Below is a small trained network, with its code and all its weights. Each question gives an input and a target symbol and asks what happens when units are switched off, that is, made to give their printed mean instead of their output.

import numpy as np


def w(rows, s, z=0):
    codes = np.array(rows[::2]) - 128.0
    scale = np.full(codes.shape[1], s)
    scale[-1] = z or s
    return codes * scale


def norm(h):
    return h / np.sqrt((h * h).mean(-1, keepdims=True) + 1e-5)


def f(y):
    return y / 2 * (1 + np.tanh(0.7978845608 * (y + 0.044715 * y**3)))


def softmax(a):
    e = np.exp(a - a.max(-1, keepdims=True))
    return e / e.sum(-1, keepdims=True)


def log_softmax(a):
    a = a - a.max(-1, keepdims=True)
    return a - np.log(np.exp(a).sum(-1, keepdims=True))


def net(x, mask):
    ids = ['ΓΛΠβμφ'.index(c) for c in x.split()]
    T = len(ids)
    res = E[ids] + P[:T]
    r = norm(res)
    for j in range(3):
        rows = slice(3 * j, 3 * j + 3)
        q, k, v = (r @ M[0][rows].T for M in (Q, K, V))
        z = softmax(np.where(np.tri(T) > 0, q @ k.T / 3**0.5, -1e9)) @ v
        o = O[0][rows]
        res = res + np.where(mask[j], z, o[:, -1]) @ o[:, :-1]
    y = f(norm(res) @ A[0][:, :-1].T + A[0][:, -1])
    res = res + np.where(mask[3:19], y, B[0][:, -1]) @ B[0][:, :-1]
    return log_softmax(norm(res)[-1] @ U[:, :-1].T + U[:, -1])


Q, K, V, O, A, B = {}, {}, {}, {}, {}, {}
E = w([
[108,86,154,179,69,210,161,92],'Γ',
[53,92,109,133,1,126,212,159],'Λ',
[167,69,128,37,30,134,155,82],'Π',
[30,125,92,103,111,193,185,65],'β',
[98,107,153,62,99,73,94,142],'μ',
[189,148,115,41,113,192,156,179],'φ',
],0.0032)
P = w([
[153,172,135,166,199,83,120,134],'0',
[77,115,202,66,150,138,148,140],'1',
[134,153,156,168,136,166,3,148],'2',
[205,188,59,236,244,33,105,128],'3',
[136,35,22,53,113,107,198,47],'4',
[147,155,217,101,82,199,38,150],'5',
],0.0034)
Q[0] = w([
[54,111,142,132,69,142,128,228],'h0',
[157,120,125,34,106,111,134,122],'h0',
[169,103,143,108,124,112,150,142],'h0',
[56,72,205,23,5,251,85,133],'h1',
[121,219,225,159,99,168,38,212],'h1',
[83,174,184,158,170,152,56,165],'h1',
[71,23,135,26,19,195,169,106],'h2',
[101,144,203,72,81,225,66,175],'h2',
[160,105,20,91,166,49,253,86],'h2',
],0.0045)
K[0] = w([
[172,176,118,206,136,111,99,133],'h0',
[143,112,175,116,75,161,82,134],'h0',
[108,134,135,131,74,158,102,154],'h0',
[210,150,1,242,161,84,33,114],'h1',
[149,151,66,136,202,59,205,97],'h1',
[218,152,118,111,143,70,208,150],'h1',
[172,149,46,211,111,143,7,142],'h2',
[153,191,11,194,171,64,134,102],'h2',
[66,81,196,81,79,241,48,152],'h2',
],0.0046)
V[0] = w([
[153,155,134,161,135,100,143,150],'h0',
[110,105,112,84,156,142,112,103],'h0',
[104,118,114,114,130,103,155,150],'h0',
[254,125,126,98,146,123,127,117],'h1',
[69,171,80,122,190,174,162,127],'h1',
[93,106,183,170,122,80,59,58],'h1',
[177,122,166,149,152,227,131,6],'h2',
[147,134,215,182,207,195,75,234],'h2',
[134,116,113,208,31,123,202,160],'h2',
],0.0055)
O[0] = w([
[161,107,153,52,116,141,107,101,114],'h0',
[109,153,92,146,103,113,124,162,149],'h0',
[146,137,104,129,105,170,113,118,130],'h0',
[163,112,101,192,133,48,202,166,249],'h1',
[117,103,67,141,99,144,3,111,146],'h1',
[82,207,196,148,135,133,141,121,25],'h1',
[175,154,159,162,47,55,79,132,116],'h2',
[159,94,179,186,202,139,72,162,211],'h2',
[210,123,127,102,172,131,172,32,47],'h2',
],0.0056,0.002)
A[0] = w([
[127,149,133,119,164,128,100,136,102],'n0',
[40,153,188,151,155,186,147,178,44],'n1',
[108,162,95,143,149,94,139,115,151],'n2',
[112,90,121,143,121,124,134,114,175],'n3',
[75,142,110,119,148,147,141,179,50],'n4',
[98,110,149,114,123,168,158,135,106],'n5',
[150,55,90,184,120,103,125,193,1],'n6',
[192,185,253,140,129,105,95,102,16],'n7',
[127,160,110,96,160,104,104,137,123],'n8',
[113,148,151,169,92,55,106,184,125],'n9',
[139,168,98,110,168,173,146,75,73],'n10',
[169,101,185,119,192,119,175,153,133],'n11',
[136,180,102,100,95,80,211,159,9],'n12',
[148,85,102,106,49,118,82,81,86],'n13',
[130,92,133,119,165,109,153,126,162],'n14',
[123,143,72,116,168,142,122,149,193],'n15',
],0.0058,0.0013)
B[0] = w([
[123,133,143,122,103,118,155,108,126],'n0',
[131,181,151,128,225,134,135,202,166],'n1',
[137,118,165,132,93,149,160,156,130],'n2',
[155,122,125,123,164,100,82,188,148],'n3',
[121,155,161,123,144,112,113,137,148],'n4',
[95,134,147,122,203,120,120,141,138],'n5',
[136,2,64,130,181,101,139,134,253],'n6',
[178,106,211,213,167,120,110,68,161],'n7',
[115,132,127,104,100,132,164,108,127],'n8',
[125,83,114,101,148,195,181,82,206],'n9',
[112,60,126,81,153,121,169,106,137],'n10',
[98,167,125,158,87,109,66,111,170],'n11',
[146,179,126,169,68,105,181,138,169],'n12',
[78,191,97,116,169,133,101,153,172],'n13',
[102,114,121,158,107,150,111,171,151],'n14',
[105,91,181,141,76,107,137,119,162],'n15',
],0.0043,0.0035)
U = w([
[202,124,233,192,142,109,90,73,151],'Γ',
[144,83,109,36,173,208,176,46,2],'Λ',
[143,173,107,149,57,84,234,151,250],'Π',
[88,168,85,105,59,155,16,140,93],'β',
[73,167,182,127,227,162,147,224,134],'μ',
[174,3,60,163,173,103,111,194,127],'φ',
],0.0047,0.00053)

Each question gives the input, a string of symbols that net reads in full, and the target symbol t.
The units are the heads (3 rows each of Q, K, V and O) and the neurons (one row each of A and B). Each row of codes is followed by its name. A weight is (code - 128) times the scale printed after its matrix; where a second scale follows, it is the last column's (O, A, B and U).
mask holds one flag per unit, heads first, then neurons. A switched-off unit (its flag False) gives its mean, the last column of its rows in O or B, instead of its output. The means were averaged over made-up inputs and are rounded, as every weight is.
A unit's drop is (log p(t) with every unit on - log p(t) with that unit switched off) / (log p(t) with every unit on - log p(t) with every unit switched off).
The circuit of an input: a set's keep is (log p(t) with only the set's units on - log p(t) with every unit switched off) / (log p(t) with every unit on - log p(t) with every unit switched off). Starting from the 12 units with the biggest drops (on a tie, the unit counted first), units are removed one at a time, each time the one whose removal leaves the highest keep (on an exact tie, the one counted first), for as long as the keep stays at least 0.8.
units of the circuit, in order: the units of the circuit, biggest drop first
unit that matters most: the unit with the biggest drop
which heads matter: for each layer, one digit per head in row order, 1 if its drop is at least 0.15 and else 0, layers parted by /
drop when u is switched off: that unit's drop, to one decimal
input φ φ Π Λ β, target Π: units of the circuit, in order => h1, h2
input φ β Γ Λ φ Π, target Λ: units of the circuit, in order => h2
input φ Π μ Λ φ, target μ: units of the circuit, in order => h1, h2
input Π μ Λ Γ, target μ: units of the circuit, in order => h1, h2
input β Γ Γ β Γ, target Γ: units of the circuit, in order => h2, h1
input Γ Λ β Γ, target Λ: units of the circuit, in order => h2, h1
input φ Γ φ μ φ μ, target μ: which heads matter => 001
input Λ Π Π φ Γ β, target φ: which heads matter => 010
input μ β Γ φ Π, target Γ: which heads matter => 011
input Λ β Π β, target β: which heads matter => 010
input Γ Λ β, target Γ: which heads matter => 001
input β Λ β β φ β, target β: units of the circuit, in order => h1, h2
input Γ μ β Π, target μ: which heads matter => 011
input φ Λ Π β φ Π, target β: units of the circuit, in order => h1, n13
input Π Λ β, target Π: units of the circuit, in order => h2, h1
input φ φ Γ μ β, target Γ: units of the circuit, in order => h2, h1
input φ Π Π Λ Π β, target Λ: which heads matter => 001
input φ Γ Π Π Π, target Π: which heads matter => 010
input Π Π φ μ, target Π: units of the circuit, in order => h2, h1
input φ Π φ Λ, target Π: which heads matter => 001
input φ φ μ μ β, target μ: which heads matter => 011
input Λ Γ Π Π, target Γ: units of the circuit, in order => h1, h2
input Π Π φ Γ, target Π: which heads matter => 001
input φ φ β μ Π Γ, target μ: units of the circuit, in order => h2, n1
input μ Π μ Λ φ Λ, target Λ: which heads matter => 001
input φ μ μ φ, target μ: units of the circuit, in order => h2, h1
input φ μ Γ Λ, target μ: unit that matters most => h1
input β φ β Γ φ μ, target Γ: units of the circuit, in order => h2, n7
input μ φ Π, target μ: drop when h2 is switched off => 0.3
